Below is a small trained network, with its code and all its weights. Each question gives an input and a class and asks what happens when units are switched off, that is, made to give their printed mean instead of their output.

import numpy as np


def w(rows, s, z=0):
    codes = np.array(rows[::2]) - 128.0
    scale = np.full(codes.shape[1], s)
    scale[-1] = z or s
    return codes * scale


def f(y):
    return np.maximum(y, 0)


def log_softmax(a):
    a = a - a.max(-1, keepdims=True)
    return a - np.log(np.exp(a).sum(-1, keepdims=True))


def net(x, mask):
    res = np.array(x, float).reshape(1, 7) / 4 @ E
    y = f(res @ A[0][:, :-1].T + A[0][:, -1])
    res = res + np.where(mask, y, B[0][:, -1]) @ B[0][:, :-1]
    return log_softmax(res[-1] @ U[:, :-1].T + U[:, -1])


A, B = {}, {}
E = w([
[139,186,117,126,122],'x0',
[132,111,77,180,160],'x1',
[224,138,153,137,160],'x2',
[133,151,100,58,190],'x3',
[98,126,212,141,132],'x4',
[164,244,130,131,141],'x5',
[104,130,149,213,178],'x6',
],0.012)
A[0] = w([
[11,101,77,79,91,201],'n0',
[170,145,112,58,228,64],'n1',
[120,105,212,151,88,204],'n2',
[170,162,212,98,10,87],'n3',
[162,130,122,84,182,86],'n4',
[65,124,171,214,166,196],'n5',
[115,70,138,213,152,228],'n6',
[151,197,90,101,209,209],'n7',
[69,96,97,63,109,116],'n8',
[149,203,20,143,144,249],'n9',
[53,106,140,99,102,140],'n10',
[141,253,114,117,112,135],'n11',
[206,131,166,53,191,120],'n12',
[1,45,154,87,107,244],'n13',
[177,31,38,159,68,66],'n14',
[62,111,134,50,76,242],'n15',
[168,163,165,86,179,171],'n16',
],0.0099,0.0022)
B[0] = w([
[102,134,62,129,131,222],'n0',
[170,148,118,75,155,202],'n1',
[67,109,172,108,94,198],'n2',
[130,136,158,132,46,216],'n3',
[164,129,118,81,153,170],'n4',
[66,115,191,114,182,206],'n5',
[119,55,155,127,172,202],'n6',
[152,168,117,116,159,228],'n7',
[122,144,79,119,96,191],'n8',
[163,157,115,186,173,237],'n9',
[71,127,115,126,104,185],'n10',
[145,221,158,187,120,245],'n11',
[160,123,145,29,124,207],'n12',
[11,127,102,113,140,247],'n13',
[179,31,80,145,122,205],'n14',
[109,141,67,110,72,216],'n15',
[155,161,149,86,130,199],'n16',
],0.011)
U = w([
[122,159,190,126,5,154],'0',
[118,193,131,207,164,74],'1',
[161,61,88,149,129,251],'2',
[44,138,63,112,84,135],'3',
[51,77,219,135,187,121],'4',
[165,163,131,70,156,40],'5',
],0.012,0.0017)

Each question gives the input, the list of numbers given to net, and the class t.
The units are the neurons (one row each of A and B). Each row of codes is followed by its name. A weight is (code - 128) times the scale printed after its matrix; where a second scale follows, it is the last column's (A, B and U).
mask holds one flag per neuron, in row order. A switched-off neuron (its flag False) gives its mean, the last column of its row in B, instead of its output. The means were averaged over made-up inputs and are rounded, as every weight is.
A unit's drop is (log p(t) with every unit on - log p(t) with that unit switched off) / (log p(t) with every unit on - log p(t) with every unit switched off).
The circuit of an input: a set's keep is (log p(t) with only the set's units on - log p(t) with every unit switched off) / (log p(t) with every unit on - log p(t) with every unit switched off). Starting from the 12 units with the biggest drops (on a tie, the unit counted first), units are removed one at a time, each time the one whose removal leaves the highest keep (on an exact tie, the one counted first), for as long as the keep stays at least 0.8.
units of the circuit, in order: the units of the circuit, biggest drop first
most important unit: the unit with the biggest drop
k most important neurons: the k neurons with the biggest drops, biggest first
drop when u is switched off: that unit's drop, to one decimal
input [7,8,-7,6,-7,-4,4], class 2: units of the circuit, in order	n14, n9
input [3,-2,6,1,3,4,5], class 5: units of the circuit, in order	n12
input [-3,5,-3,-8,-5,-1,4], class 4: 2 most important neurons	n5, n6
input [-7,5,6,-2,2,6,0], class 5: units of the circuit, in order	n13, n12, n11
input [-1,7,5,-7,-6,-6,8], class 4: 3 most important neurons	n5, n6, n15
input [5,3,2,0,-7,4,-4], class 1: 2 most important neurons	n9, n11
input [8,5,8,-2,7,-7,-8], class 0: 2 most important neurons	n3, n9
input [5,4,-2,1,-1,6,-6], class 1: 2 most important neurons	n11, n9
input [-3,3,2,2,0,-4,-5], class 2: 2 most important neurons	n14, n2
input [5,3,3,-3,0,-6,0], class 2: 2 most important neurons	n14, n13
input [-2,7,2,3,-6,0,-8], class 2: 2 most important neurons	n14, n11
input [5,7,-4,8,-8,-8,5], class 2: drop when n14 is switched off	0.4
input [8,4,3,8,8,2,8], class 5: drop when n16 is switched off	0.1
input [6,2,-3,-2,0,-1,5], class 4: drop when n10 is switched off	0.0
input [-3,6,0,-8,-8,-2,3], class 2: drop when n14 is switched off	0.5
input [8,4,-3,7,-2,-1,-2], class 5: most important unit	n1
